Group and class of each row
 3.55  4.50 -0.19  0.71  1.30 -0.11 -2.90  2.60 -0.40 -1.40 -2.40 -0.81 -1.96 -0.33 -1.51  1.27  0.35  2.10 -0.38  1.73 -0.07  0.55 -2.83  0.43  1.79  0.56  3.72 -0.65  3.33  0.28  2.16  1.46 -0.57 -3.72 -0.62 -0.90 -2.37 -1.42  0.60  0.86  1.28 -3.40 -1.43 -0.75  1.81  1.27  0.31  2.46 -0.05 -1.43 -1.97  1.55 -1.26 -1.06 -1.93 -0.91 -2.20 -0.12 -0.05  0.13
CG > [59]
 0.17 -1.10  2.87  1.25  0.10  0.84 -1.48 -2.57 -0.63 -0.03 -0.40 -1.73  7.68  2.20  3.95  3.90 -1.89  1.45 -0.18 -2.38 -0.06 -1.73 -1.48 -0.80  0.25 -0.84  1.71 -0.90 -0.48 -3.52  0.92  1.23 -1.28 -3.49  4.58 -1.65  1.27 -1.01  3.52 -1.24 -1.10 -0.93  0.07 -4.31 -0.54  0.27  1.23  1.12 -1.40 -3.19 -0.58 -0.39 -0.90  1.81 -0.74  0.59 -0.45  1.52 -0.46 -4.21
TT > [77]
-0.85 -1.68  1.88  1.59  0.15  0.80 -1.39 -2.67  2.40 -0.77  0.89 -1.05 -1.64  0.87  4.06  0.82 -0.85 -3.93 -2.42 -2.74 -0.02 -1.29 -1.75 -2.42 -0.07 -0.14  0.49  0.52 -0.65 -1.91  1.23  1.93 -0.73 -3.38  3.66  1.91  3.17 -0.31  2.03 -0.96  0.04  1.51  0.09 -1.75 -2.30  0.77  0.58 -0.46 -1.55 -1.97  2.02 -1.18  1.23  0.43  0.04  2.51  2.75  2.07  0.25 -2.53
TT > [57]
 1.77  2.03 -1.51 -2.76  0.58  1.48 -2.45 -1.35 -0.19 -1.60 -0.03 -0.05 -1.75 -0.18 -0.17  2.61  6.04  0.43  4.30  1.96  2.85  0.42  2.03 -0.11  0.61  1.13  2.38 -1.08 -1.43  0.49  1.13  0.34 -0.58 -0.56 -0.67 -2.39  0.32 -2.24  0.31 -0.93 -0.39  2.44 -1.71 -2.63 -0.52  1.42  0.48  1.34 -0.23 -0.71 -0.24  1.98 -0.21 -0.99 -1.07 -2.05  1.98 -1.01  1.08  1.31
CG > [67]
-0.98 -0.74 -0.21  0.77 -0.65  1.61 -0.03 -2.11  1.27 -1.56  1.57 -4.28 -1.55  1.35  3.68  0.77 -0.77  0.37  0.04 -3.43  2.00 -2.14 -0.47 -2.55  0.65 -1.56  0.41 -0.24 -1.74 -2.70  1.76  1.24 -2.57  0.27  3.84 -1.46  4.09 -1.27  2.52 -1.49 -0.57 -1.54  0.61 -3.40 -2.62  2.09  0.31  0.00 -1.17 -3.11 -0.03 -0.55 -0.37  2.42 -0.17  2.29 -1.49  0.94  0.24 -2.17
TT > [77]
 1.34 -0.01  0.68 -2.42 -1.02  2.49 -1.49 -0.46 -3.06 -0.42  0.00 -1.85 -0.78  0.49  3.21  2.69  4.26  1.10 -1.92 -0.30  2.97 -0.10  0.15 -1.78  1.79 -2.92  0.49  0.73 -1.92 -3.01 -1.12  0.21 -0.11 -1.43  1.69 -1.93  4.42 -1.69  2.07  0.30 -0.45 -1.74 -0.31 -2.36  1.34  3.27 -1.28  2.09  1.43 -1.85 -1.34  0.27 -1.00  1.99  1.55  0.04 -1.14  1.40  3.03  0.12
GB > [78]
-0.48 -2.55  3.35  2.27  0.16 -1.33  0.14 -3.63  0.94 -0.86  1.92 -0.70 -1.53 -0.98  2.02  1.42 -1.16  0.28  2.37 -1.14 -0.48 -0.25 -0.26 -2.77 -1.04  0.75 -0.76 -1.28 -1.59 -2.78 -0.58  5.65  3.02 -2.91  4.35 -0.65  2.54 -2.67  2.21  0.21 -0.95 -1.25 -2.95 -1.02 -1.17  0.36 -0.56 -0.24 -2.45 -2.58 -0.51 -2.51  0.76  0.66 -0.52 -0.52  0.17  2.67  0.15 -1.83
TT > [61]
 1.73 -2.90  1.09 -1.58  0.22  1.82 -0.51  0.84 -1.22  0.85  1.61 -1.28  0.60  1.12  2.34  1.80  3.56  0.04 -1.39  0.27  2.87 -0.59  0.33 -1.37  1.21 -2.95  2.19  1.64 -0.72 -1.76  0.76  2.54  0.78 -0.20  3.21 -0.99  4.24 -0.70  3.17  0.53 -0.57  1.76 -0.34 -3.08 -0.32  2.14 -0.95  0.39 -1.18  0.38  0.56  0.71 -2.62  2.72  0.98  1.09 -1.19  1.27  2.18 -0.02
GB > [52]
 0.27 -2.55  1.31 -1.63 -1.05  1.27 -1.30 -0.39 -0.93 -1.42  1.12 -3.13  0.88 -3.26  4.55  2.48  3.01  1.72 -0.55 -1.20  0.30 -0.58  0.67 -6.36  0.27 -4.36 -1.46  2.93 -1.31 -2.08  0.50  2.14  2.11 -2.37  3.72 -2.92  2.55  0.70  4.53  0.92 -1.15 -1.08 -1.64 -1.68  0.76  4.05 -0.52  1.07 -0.21  0.47 -0.99 -1.03 -1.17  2.93  1.60  0.67 -0.76  4.70  1.37 -2.97
GB > [62]
 0.98 -2.80  1.23  0.97  0.12 -0.51 -0.52 -0.94  0.91 -0.27  1.51 -2.77 -1.92  0.31  1.87  0.90  0.22 -0.07 -0.02 -1.86  0.22  0.48  0.03 -2.26 -0.88 -1.90  1.81  0.02 -0.91 -2.87  3.70  2.95  1.43 -3.08  4.59  0.17  0.49 -1.15  3.96  0.37  0.35  0.36 -2.29  0.12  0.13 -0.39 -2.17  1.10 -3.48 -1.16 -0.25 -0.85  0.61  2.04 -0.14  2.03  1.24  3.09  2.99 -2.99
TT > [57]
 0.05 -2.25  0.29 -1.35 -0.38  2.53 -1.98 -0.27 -0.83 -1.55 -1.43 -0.81 -1.59  1.00  2.59  3.12  2.09 -0.98 -0.82 -0.15  3.47 -0.12  0.63 -2.84  1.10 -2.01 -0.33 -0.19 -2.76 -1.26  2.12  0.94 -0.23 -1.73  1.07 -1.84  3.30 -2.38  1.74 -0.93 -1.24  0.14 -0.55 -3.99 -1.92  1.91 -0.09  0.38 -0.62 -0.13 -0.28  0.58 -0.51  0.01  1.55  1.33  2.43 -0.06  2.19 -0.24
GB > [52]
 0.67 -1.20  0.15  2.36  0.46 -0.47 -0.84 -4.18  0.53 -0.82  1.66  0.25 -0.93  1.45  3.33  0.43 -1.09  1.12  2.16 -1.94  0.64  0.45 -1.68 -4.00  0.59 -0.66  0.07 -0.11 -0.96 -4.82  2.20  3.51 -3.02 -2.88  5.84 -0.66  1.90 -0.43  4.59  0.96 -0.46 -2.18 -0.96 -0.19 -0.43  1.58  1.40  1.74 -3.66 -5.26 -0.56 -1.60  0.40  1.15 -2.37 -0.35 -1.07  2.60  0.79 -3.66
TT > [61]
 1.60 -1.69  1.66 -1.11 -1.23  1.58 -1.40 -1.46 -0.91 -0.64  1.27 -2.94 -0.28  0.35  2.31  2.88  4.00  0.19 -1.20 -0.99  1.37  0.38 -0.47 -1.76  0.49 -2.13  0.24  0.52 -1.38 -1.60  3.00  2.71  0.80 -0.46  2.73 -2.01  3.82 -3.02  2.86  0.02 -1.57 -1.16 -1.38 -2.02 -1.00  1.02 -1.75  1.97  0.02 -1.89 -1.29  0.79 -0.45  1.80  2.23 -0.01  0.95  1.40  3.81 -0.87
GB > [62]
 1.11  1.99 -0.16  2.19  0.42  0.47 -0.80 -2.10 -0.84 -0.41  2.03 -5.48 -1.21 -0.36 -1.77 -0.24  1.24  1.13  0.04  1.24  0.85  1.09 -0.03 -0.30  1.23  0.36  1.25 -2.12  0.43 -1.08  2.41  2.24  1.35 -0.31  0.38 -1.62  0.54 -3.18  2.48 -0.23  1.11 -0.75 -1.39  0.62 -1.94 -5.15 -1.34  2.22 -0.81 -0.17 -0.94  1.71 -0.16 -1.38  0.27 -1.23 -0.75 -1.19  0.94 -0.60
CG > [58]
